Below is a small trained network, with its code and all its weights. Each question gives an input and a target symbol and asks what happens when units are switched off, that is, made to give their printed mean instead of their output.

import numpy as np


def w(rows, s, z=0):
    codes = np.array(rows[::2]) - 128.0
    scale = np.full(codes.shape[1], s)
    scale[-1] = z or s
    return codes * scale


def norm(h):
    return h / np.sqrt((h * h).mean(-1, keepdims=True) + 1e-5)


def f(y):
    return y / 2 * (1 + np.tanh(0.7978845608 * (y + 0.044715 * y**3)))


def softmax(a):
    e = np.exp(a - a.max(-1, keepdims=True))
    return e / e.sum(-1, keepdims=True)


def log_softmax(a):
    a = a - a.max(-1, keepdims=True)
    return a - np.log(np.exp(a).sum(-1, keepdims=True))


def net(x, mask):
    ids = ['ΞΣΨαβγεζμπ'.index(c) for c in x.split()]
    T = len(ids)
    res = E[ids] + P[:T]
    r = norm(res)
    for j in range(3):
        rows = slice(4 * j, 4 * j + 4)
        q, k, v = (r @ M[0][rows].T for M in (Q, K, V))
        z = softmax(np.where(np.tri(T) > 0, q @ k.T / 4**0.5, -1e9)) @ v
        o = O[0][rows]
        res = res + np.where(mask[j], z, o[:, -1]) @ o[:, :-1]
    y = f(norm(res) @ A[0][:, :-1].T + A[0][:, -1])
    res = res + np.where(mask[3:19], y, B[0][:, -1]) @ B[0][:, :-1]
    return log_softmax(norm(res)[-1] @ U[:, :-1].T + U[:, -1])


Q, K, V, O, A, B = {}, {}, {}, {}, {}, {}
E = w([
[76,112,181],'Ξ',
[120,180,65],'Σ',
[90,222,112],'Ψ',
[94,174,180],'α',
[73,101,192],'β',
[171,164,119],'γ',
[90,166,183],'ε',
[87,110,88],'ζ',
[90,168,199],'μ',
[102,253,30],'π',
],0.015)
P = w([
[4,45,180],'0',
[131,134,133],'1',
[21,147,123],'2',
[134,225,167],'3',
[170,129,119],'4',
[55,125,98],'5',
[161,196,161],'6',
[196,112,120],'7',
[54,112,82],'8',
],0.016)
Q[0] = w([
[111,177,175],'h0',
[190,194,165],'h0',
[6,162,12],'h0',
[81,111,25],'h0',
[132,139,201],'h1',
[226,80,62],'h1',
[95,27,254],'h1',
[142,40,182],'h1',
[113,4,123],'h2',
[35,213,93],'h2',
[222,241,95],'h2',
[163,196,159],'h2',
],0.0097)
K[0] = w([
[151,219,128],'h0',
[81,197,95],'h0',
[253,101,129],'h0',
[207,108,133],'h0',
[135,150,117],'h1',
[48,163,89],'h1',
[97,128,91],'h1',
[99,143,139],'h1',
[110,74,127],'h2',
[171,154,88],'h2',
[89,159,152],'h2',
[130,151,176],'h2',
],0.018)
V[0] = w([
[141,191,108],'h0',
[169,69,2],'h0',
[94,140,76],'h0',
[90,126,70],'h0',
[156,112,153],'h1',
[156,69,133],'h1',
[110,91,78],'h1',
[172,93,189],'h1',
[161,110,153],'h2',
[97,33,94],'h2',
[144,189,209],'h2',
[62,188,102],'h2',
],0.013)
O[0] = w([
[81,132,91,197],'h0',
[155,236,38,62],'h0',
[115,123,96,166],'h0',
[153,149,53,153],'h0',
[100,175,104,100],'h1',
[112,154,116,53],'h1',
[82,122,44,92],'h1',
[120,101,221,80],'h1',
[80,135,85,85],'h2',
[175,255,114,25],'h2',
[89,46,117,193],'h2',
[180,112,72,244],'h2',
],0.0092,0.011)
A[0] = w([
[35,122,232,88],'n0',
[177,55,55,124],'n1',
[216,58,169,136],'n2',
[44,123,142,89],'n3',
[159,102,72,166],'n4',
[194,85,74,194],'n5',
[82,21,121,213],'n6',
[198,115,208,162],'n7',
[176,141,65,255],'n8',
[144,80,94,72],'n9',
[120,102,98,67],'n10',
[169,100,170,150],'n11',
[165,255,138,218],'n12',
[54,94,177,102],'n13',
[74,156,129,75],'n14',
[98,125,201,85],'n15',
],0.012,0.003)
B[0] = w([
[117,155,134,167],'n0',
[61,154,146,182],'n1',
[50,211,130,156],'n2',
[109,169,106,151],'n3',
[108,151,158,157],'n4',
[67,160,158,163],'n5',
[171,155,125,247],'n6',
[84,167,186,134],'n7',
[152,131,190,154],'n8',
[101,151,99,151],'n9',
[180,129,139,141],'n10',
[74,184,117,138],'n11',
[254,16,195,132],'n12',
[143,161,96,172],'n13',
[102,103,136,126],'n14',
[102,131,140,140],'n15',
],0.0085,0.015)
U = w([
[141,175,195,173],'Ξ',
[131,198,88,152],'Σ',
[119,9,69,115],'Ψ',
[141,101,159,131],'α',
[138,173,168,74],'β',
[127,196,156,69],'γ',
[145,117,157,91],'ε',
[200,165,134,252],'ζ',
[134,115,183,151],'μ',
[89,183,103,21],'π',
],0.014,0.0044)

Each question gives the input, a string of symbols that net reads in full, and the target symbol t.
The units are the heads (4 rows each of Q, K, V and O) and the neurons (one row each of A and B). Each row of codes is followed by its name. A weight is (code - 128) times the scale printed after its matrix; where a second scale follows, it is the last column's (O, A, B and U).
mask holds one flag per unit, heads first, then neurons. A switched-off unit (its flag False) gives its mean, the last column of its rows in O or B, instead of its output. The means were averaged over made-up inputs and are rounded, as every weight is.
A unit's drop is (log p(t) with every unit on - log p(t) with that unit switched off) / (log p(t) with every unit on - log p(t) with every unit switched off).
The circuit of an input: a set's keep is (log p(t) with only the set's units on - log p(t) with every unit switched off) / (log p(t) with every unit on - log p(t) with every unit switched off). Starting from the 12 units with the biggest drops (on a tie, the unit counted first), units are removed one at a time, each time the one whose removal leaves the highest keep (on an exact tie, the one counted first), for as long as the keep stays at least 0.8.
circuit, biggest first: the units of the circuit, biggest drop first
unit that matters most: the unit with the biggest drop
heads that matter: for each layer, one digit per head in row order, 1 if its drop is at least 0.15 and else 0, layers parted by /
drop when u is switched off: that unit's drop, to one decimal
input Ψ Ψ Ψ Ψ Ψ μ, target Ψ: heads that matter : 000
input π α μ ζ ζ Σ, target ζ: circuit, biggest first : h0, h2, n12
input μ Ψ Ψ ζ, target Ψ: circuit, biggest first : h2
input μ Ψ Σ Ψ Ψ, target Ψ: heads that matter : 101
input μ Ψ π, target Ψ: circuit, biggest first : n2, h0, h2
input π ζ μ, target ζ: circuit, biggest first : h2, n12, h0
input Σ π π Ψ Ψ Ψ α Σ α, target Σ: heads that matter : 100
input ζ ζ Ψ, target ζ: heads that matter : 101
input Ψ μ μ π β π μ Σ ζ, target Σ: heads that matter : 101
input β ζ Σ, target ζ: heads that matter : 001
input μ Ψ μ π Ψ Ψ Σ ζ γ, target ζ: heads that matter : 100
input Ψ Ψ α, target Ψ: heads that matter : 000
input Ψ Ψ μ, target Ψ: drop when n2 is switched off : 0.1
input Ψ Ψ π Σ Σ Ξ, target Σ: drop when h0 is switched off : 0.6
input Ψ Ψ ζ Ψ Σ Ξ, target Σ: drop when h0 is switched off : 0.5
input α ε Ψ Ψ Σ ζ, target Σ: unit that matters most : h0
